Here is a tiny trained network, its code and every weight. The questions are about switching its units off for an input and a target symbol, where a switched-off unit gives its printed mean instead of its output.

import numpy as np


def w(rows, s, z=0):
    codes = np.array(rows[::2]) - 128.0
    scale = np.full(codes.shape[1], s)
    scale[-1] = z or s
    return codes * scale


def norm(h):
    return h / np.sqrt((h * h).mean(-1, keepdims=True) + 1e-5)


def f(y):
    return np.maximum(y, 0)


def softmax(a):
    e = np.exp(a - a.max(-1, keepdims=True))
    return e / e.sum(-1, keepdims=True)


def log_softmax(a):
    a = a - a.max(-1, keepdims=True)
    return a - np.log(np.exp(a).sum(-1, keepdims=True))


def net(x, mask):
    ids = ['αγδεζηθμξπσφω'.index(c) for c in x.split()]
    T = len(ids)
    res = E[ids] + P[:T]
    r = norm(res)
    for j in range(2):
        rows = slice(4 * j, 4 * j + 4)
        q, k, v = (r @ M[0][rows].T for M in (Q, K, V))
        z = softmax(np.where(np.tri(T) > 0, q @ k.T / 4**0.5, -1e9)) @ v
        o = O[0][rows]
        res = res + np.where(mask[j], z, o[:, -1]) @ o[:, :-1]
    y = f(norm(res) @ A[0][:, :-1].T + A[0][:, -1])
    res = res + np.where(mask[2:26], y, B[0][:, -1]) @ B[0][:, :-1]
    return log_softmax(norm(res)[-1] @ U[:, :-1].T + U[:, -1])


Q, K, V, O, A, B = {}, {}, {}, {}, {}, {}
E = w([
[229,64,150],'α',
[181,47,125],'γ',
[218,112,137],'δ',
[215,128,145],'ε',
[229,115,118],'ζ',
[227,138,132],'η',
[251,38,191],'θ',
[196,169,146],'μ',
[188,201,127],'ξ',
[178,151,84],'π',
[125,113,237],'σ',
[162,57,121],'φ',
[164,59,139],'ω',
],0.015)
P = w([
[254,142,143],'0',
[229,143,137],'1',
[202,140,133],'2',
[175,138,130],'3',
[155,138,122],'4',
[132,137,119],'5',
[111,133,106],'6',
[91,134,99],'7',
[93,92,92],'8',
],0.0089)
Q[0] = w([
[62,159,106],'head 0',
[5,143,173],'head 0',
[116,156,88],'head 0',
[67,139,131],'head 0',
[230,116,130],'head 1',
[192,118,110],'head 1',
[92,130,103],'head 1',
[134,137,205],'head 1',
],0.016)
K[0] = w([
[172,107,151],'head 0',
[251,161,177],'head 0',
[122,81,129],'head 0',
[177,138,152],'head 0',
[58,168,81],'head 1',
[103,164,103],'head 1',
[185,129,154],'head 1',
[68,85,116],'head 1',
],0.019)
V[0] = w([
[129,103,192],'head 0',
[81,102,195],'head 0',
[135,204,165],'head 0',
[135,61,121],'head 0',
[163,1,141],'head 1',
[141,147,21],'head 1',
[136,158,72],'head 1',
[97,152,205],'head 1',
],0.025)
O[0] = w([
[178,50,159,173],'head 0',
[119,60,242,2],'head 0',
[31,62,110,76],'head 0',
[236,149,132,226],'head 0',
[236,49,13,210],'head 1',
[172,252,142,189],'head 1',
[116,217,154,174],'head 1',
[87,38,152,14],'head 1',
],0.02,0.0084)
A[0] = w([
[32,163,236,252],'neuron 0',
[92,132,155,70],'neuron 1',
[165,117,58,102],'neuron 2',
[138,128,125,75],'neuron 3',
[51,179,99,142],'neuron 4',
[121,112,119,53],'neuron 5',
[160,115,251,151],'neuron 6',
[104,119,128,118],'neuron 7',
[140,140,99,66],'neuron 8',
[112,193,165,163],'neuron 9',
[96,129,155,112],'neuron 10',
[130,107,132,87],'neuron 11',
[24,39,60,105],'neuron 12',
[166,189,203,187],'neuron 13',
[67,175,106,95],'neuron 14',
[81,134,172,97],'neuron 15',
[92,27,114,181],'neuron 16',
[100,100,98,58],'neuron 17',
[116,85,114,43],'neuron 18',
[105,78,122,126],'neuron 19',
[147,110,203,176],'neuron 20',
[148,153,61,173],'neuron 21',
[78,169,93,87],'neuron 22',
[79,81,211,245],'neuron 23',
],0.016,0.0027)
B[0] = w([
[48,27,178,170],'neuron 0',
[140,91,153,133],'neuron 1',
[20,122,151,232],'neuron 2',
[120,128,131,135],'neuron 3',
[100,112,221,183],'neuron 4',
[133,136,135,131],'neuron 5',
[168,42,145,163],'neuron 6',
[112,128,136,132],'neuron 7',
[94,134,126,166],'neuron 8',
[164,69,157,210],'neuron 9',
[131,95,133,134],'neuron 10',
[138,127,112,136],'neuron 11',
[183,211,252,164],'neuron 12',
[249,73,178,242],'neuron 13',
[96,109,197,173],'neuron 14',
[101,85,153,137],'neuron 15',
[184,115,171,177],'neuron 16',
[167,142,159,137],'neuron 17',
[175,130,122,143],'neuron 18',
[179,115,125,148],'neuron 19',
[151,68,114,152],'neuron 20',
[59,124,148,255],'neuron 21',
[99,141,163,170],'neuron 22',
[62,92,177,154],'neuron 23',
],0.035,0.0081)
U = w([
[139,141,87,255],'α',
[203,160,91,94],'γ',
[93,169,89,116],'δ',
[100,144,100,102],'ε',
[133,142,83,100],'ζ',
[80,129,135,103],'η',
[92,135,120,196],'θ',
[93,250,162,106],'μ',
[109,101,200,159],'ξ',
[123,240,123,180],'π',
[146,62,143,97],'σ',
[158,159,70,57],'φ',
[103,79,163,79],'ω',
],0.013,0.0057)

Each question gives the input, a string of symbols that net reads in full, and the target symbol t.
The units are the heads (4 rows each of Q, K, V and O) and the neurons (one row each of A and B). Each row of codes is followed by its name. A weight is (code - 128) times the scale printed after its matrix; where a second scale follows, it is the last column's (O, A, B and U).
mask holds one flag per unit, heads first, then neurons. A switched-off unit (its flag False) gives its mean, the last column of its rows in O or B, instead of its output. The means were averaged over made-up inputs and are rounded, as every weight is.
A unit's drop is (log p(t) with every unit on - log p(t) with that unit switched off) / (log p(t) with every unit on - log p(t) with every unit switched off).
The circuit of an input: a set's keep is (log p(t) with only the set's units on - log p(t) with every unit switched off) / (log p(t) with every unit on - log p(t) with every unit switched off). Starting from the 12 units with the biggest drops (on a tie, the unit counted first), units are removed one at a time, each time the one whose removal leaves the highest keep (on an exact tie, the one counted first), for as long as the keep stays at least 0.8.
circuit, biggest first: the units of the circuit, biggest drop first
most important unit: the unit with the biggest drop
which heads matter: for each layer, one digit per head in row order, 1 if its drop is at least 0.15 and else 0, layers parted by /
drop when u is switched off: that unit's drop, to one decimal
input π ζ α ζ ζ, target π: which heads matter	11
input ε ω α π μ ξ γ π μ, target μ: which heads matter	10
input η γ φ η δ θ φ η α, target γ: circuit, biggest first	head 0; head 1
input π α ζ, target μ: circuit, biggest first	head 0; head 1
input μ ε ε π δ, target μ: which heads matter	11
input α θ ζ γ α π, target π: most important unit	head 0
input α α ε φ π η ε, target π: which heads matter	10
input ε σ α φ θ π ζ, target μ: which heads matter	10
input π π ω, target π: which heads matter	11
input π α α α α ε ζ, target π: which heads matter	10
input η ε α π α θ, target μ: which heads matter	11
input ζ α π α, target π: which heads matter	11
input μ α ζ φ α, target γ: which heads matter	10
input μ α α η φ, target γ: which heads matter	10
input σ θ γ σ θ π α δ π, target μ: which heads matter	10
input ζ μ θ η δ δ π α ε, target π: circuit, biggest first	head 0
input σ μ φ θ γ ζ π η, target μ: drop when neuron 18 is switched off	0.0
input φ μ η γ φ ε, target γ: drop when head 1 is switched off	0.1
input δ θ π α, target μ: drop when head 1 is switched off	0.2
input θ ζ π η δ, target π: most important unit	head 1
